Below is a small trained network, with its code and all its weights. Each question gives an input and a class and asks what happens when units are switched off, that is, made to give their printed mean instead of their output.

import numpy as np


def w(rows, s, z=0):
    codes = np.array(rows[::2]) - 128.0
    scale = np.full(codes.shape[1], s)
    scale[-1] = z or s
    return codes * scale


def f(y):
    return np.maximum(y, 0)


def log_softmax(a):
    a = a - a.max(-1, keepdims=True)
    return a - np.log(np.exp(a).sum(-1, keepdims=True))


def net(x, mask):
    res = np.array(x, float).reshape(1, 4) / 4 @ E
    y = f(res @ A[0][:, :-1].T + A[0][:, -1])
    res = res + np.where(mask, y, B[0][:, -1]) @ B[0][:, :-1]
    return log_softmax(res[-1] @ U[:, :-1].T + U[:, -1])


A, B = {}, {}
E = w([
[185,147,185,18,46,205,109,159],'x0',
[191,198,85,145,83,94,192,226],'x1',
[174,104,212,140,197,132,227,116],'x2',
[69,232,109,104,251,196,136,143],'x3',
],0.011)
A[0] = w([
[131,171,120,125,150,170,163,113,100],'N1',
[120,91,146,166,181,84,209,118,85],'N2',
[121,110,141,135,69,74,119,111,135],'N3',
[107,85,124,163,63,123,114,146,130],'N4',
[153,112,209,164,168,135,197,137,11],'N5',
[192,50,187,115,74,17,152,112,108],'N6',
[82,112,66,189,129,101,137,89,79],'N7',
[76,172,129,117,180,177,150,162,125],'N8',
[136,105,177,41,124,154,80,196,75],'N9',
[86,91,209,128,154,138,96,37,31],'N10',
[73,98,47,193,156,70,146,118,95],'N11',
[81,152,26,111,69,106,61,126,22],'N12',
[115,190,96,92,195,161,115,143,122],'N13',
[155,60,137,140,70,91,91,107,140],'N14',
[178,103,230,138,165,152,244,100,57],'N15',
[163,185,82,137,94,94,206,200,2],'N16',
[129,145,92,132,104,138,57,122,65],'N17',
[170,184,135,58,64,176,128,113,120],'N18',
[162,177,78,155,118,83,209,224,58],'N19',
[131,129,163,80,87,135,140,119,119],'N20',
[121,42,142,137,92,128,121,82,88],'N21',
[69,163,152,95,187,157,100,97,123],'N22',
[143,93,109,130,127,135,123,138,56],'N23',
[128,126,67,209,172,61,124,80,71],'N24',
[79,160,42,127,80,133,30,133,65],'N25',
[127,155,97,170,107,139,68,125,71],'N26',
[89,64,133,113,151,156,81,61,55],'N27',
[142,144,158,79,70,195,127,119,88],'N28',
[95,79,173,129,165,163,75,109,79],'N29',
[152,109,169,71,96,206,125,122,90],'N30',
[101,181,142,116,156,189,112,142,139],'N31',
],0.011,0.0033)
B[0] = w([
[145,126,79,141,162,132,138,114,179],'N1',
[95,113,172,125,126,167,141,129,204],'N2',
[165,120,83,131,184,120,147,150,189],'N3',
[163,109,82,147,151,130,144,105,188],'N4',
[65,127,137,92,90,131,200,60,201],'N5',
[189,89,59,166,202,105,123,94,247],'N6',
[122,99,205,140,128,176,119,165,188],'N7',
[168,100,68,177,166,111,134,142,218],'N8',
[125,115,184,151,137,172,115,159,214],'N9',
[120,185,121,111,44,64,79,155,208],'N10',
[165,133,235,157,151,203,132,185,211],'N11',
[29,109,123,84,140,143,173,37,228],'N12',
[215,105,61,212,189,108,132,87,224],'N13',
[173,118,71,168,153,119,146,132,215],'N14',
[1,106,95,52,106,159,202,28,243],'N15',
[158,163,128,106,68,58,72,132,232],'N16',
[66,128,107,86,129,168,179,131,182],'N17',
[126,120,180,156,147,159,118,174,238],'N18',
[135,206,119,72,70,62,49,166,246],'N19',
[144,104,167,150,150,169,112,164,182],'N20',
[182,132,83,153,143,66,126,128,192],'N21',
[178,133,72,167,127,58,132,124,215],'N22',
[117,113,124,132,142,117,115,127,137],'N23',
[148,105,196,153,129,210,107,198,207],'N24',
[62,111,128,61,116,131,211,40,238],'N25',
[107,123,115,79,117,170,160,111,171],'N26',
[152,215,131,81,63,64,73,159,200],'N27',
[130,114,187,135,156,173,115,171,215],'N28',
[134,186,113,78,82,87,82,203,190],'N29',
[127,129,185,150,142,170,135,183,214],'N30',
[171,109,91,163,172,139,133,129,210],'N31',
],0.0089,0.014)
U = w([
[200,95,20,183,171,102,149,132,168],'0',
[148,109,250,138,124,199,127,192,101],'1',
[61,111,107,36,94,145,208,71,235],'2',
[161,204,106,69,26,45,58,172,3],'3',
],0.013,0.0023)

Each question gives the input, the list of numbers given to net, and the class t.
The units are the neurons (one row each of A and B). Each row of codes is followed by its name. A weight is (code - 128) times the scale printed after its matrix; where a second scale follows, it is the last column's (A, B and U).
mask holds one flag per neuron, in row order. A switched-off neuron (its flag False) gives its mean, the last column of its row in B, instead of its output. The means were averaged over made-up inputs and are rounded, as every weight is.
A unit's drop is (log p(t) with every unit on - log p(t) with that unit switched off) / (log p(t) with every unit on - log p(t) with every unit switched off).
The circuit of an input: a set's keep is (log p(t) with only the set's units on - log p(t) with every unit switched off) / (log p(t) with every unit on - log p(t) with every unit switched off). Starting from the 12 units with the biggest drops (on a tie, the unit counted first), units are removed one at a time, each time the one whose removal leaves the highest keep (on an exact tie, the one counted first), for as long as the keep stays at least 0.8.
circuit, biggest first: the units of the circuit, biggest drop first
top k neurons: the k neurons with the biggest drops, biggest first
drop when u is switched off: that unit's drop, to one decimal
input [5,1,-7,5], class 2: circuit, biggest first	[N25]
input [-6,-7,-1,1], class 3: top 2 neurons	[N27; N10]
input [-8,-7,5,-7], class 1: top 4 neurons	[N11; N24; N7; N2]
input [6,8,6,-1], class 3: top 2 neurons	[N19; N16]
input [0,1,-7,5], class 2: top 2 neurons	[N25; N12]
input [-1,-5,-4,-1], class 3: top 2 neurons	[N15; N27]
input [6,-7,4,0], class 3: top 3 neurons	[N10; N27; N29]
input [7,-6,5,7], class 0: top 4 neurons	[N22; N13; N8; N31]
input [6,-3,-2,5], class 1: top 4 neurons	[N6; N9; N30; N28]
input [-8,4,-6,4], class 1: top 2 neurons	[N11; N24]
input [0,-2,3,2], class 2: top 3 neurons	[N6; N19; N14]
input [0,-3,4,-2], class 2: top 2 neurons	[N15; N19]
input [-5,6,-5,5], class 3: top 4 neurons	[N19; N16; N6; N15]
input [2,-5,8,-4], class 2: circuit, biggest first	[N15]
input [-5,2,0,-4], class 1: top 4 neurons	[N11; N24; N13; N7]
input [-7,-1,-6,-4], class 1: drop when N24 is switched off	0.4
input [6,6,-8,3], class 2: drop when N18 is switched off	0.0
input [3,0,6,-7], class 0: drop when N6 is switched off	5.3
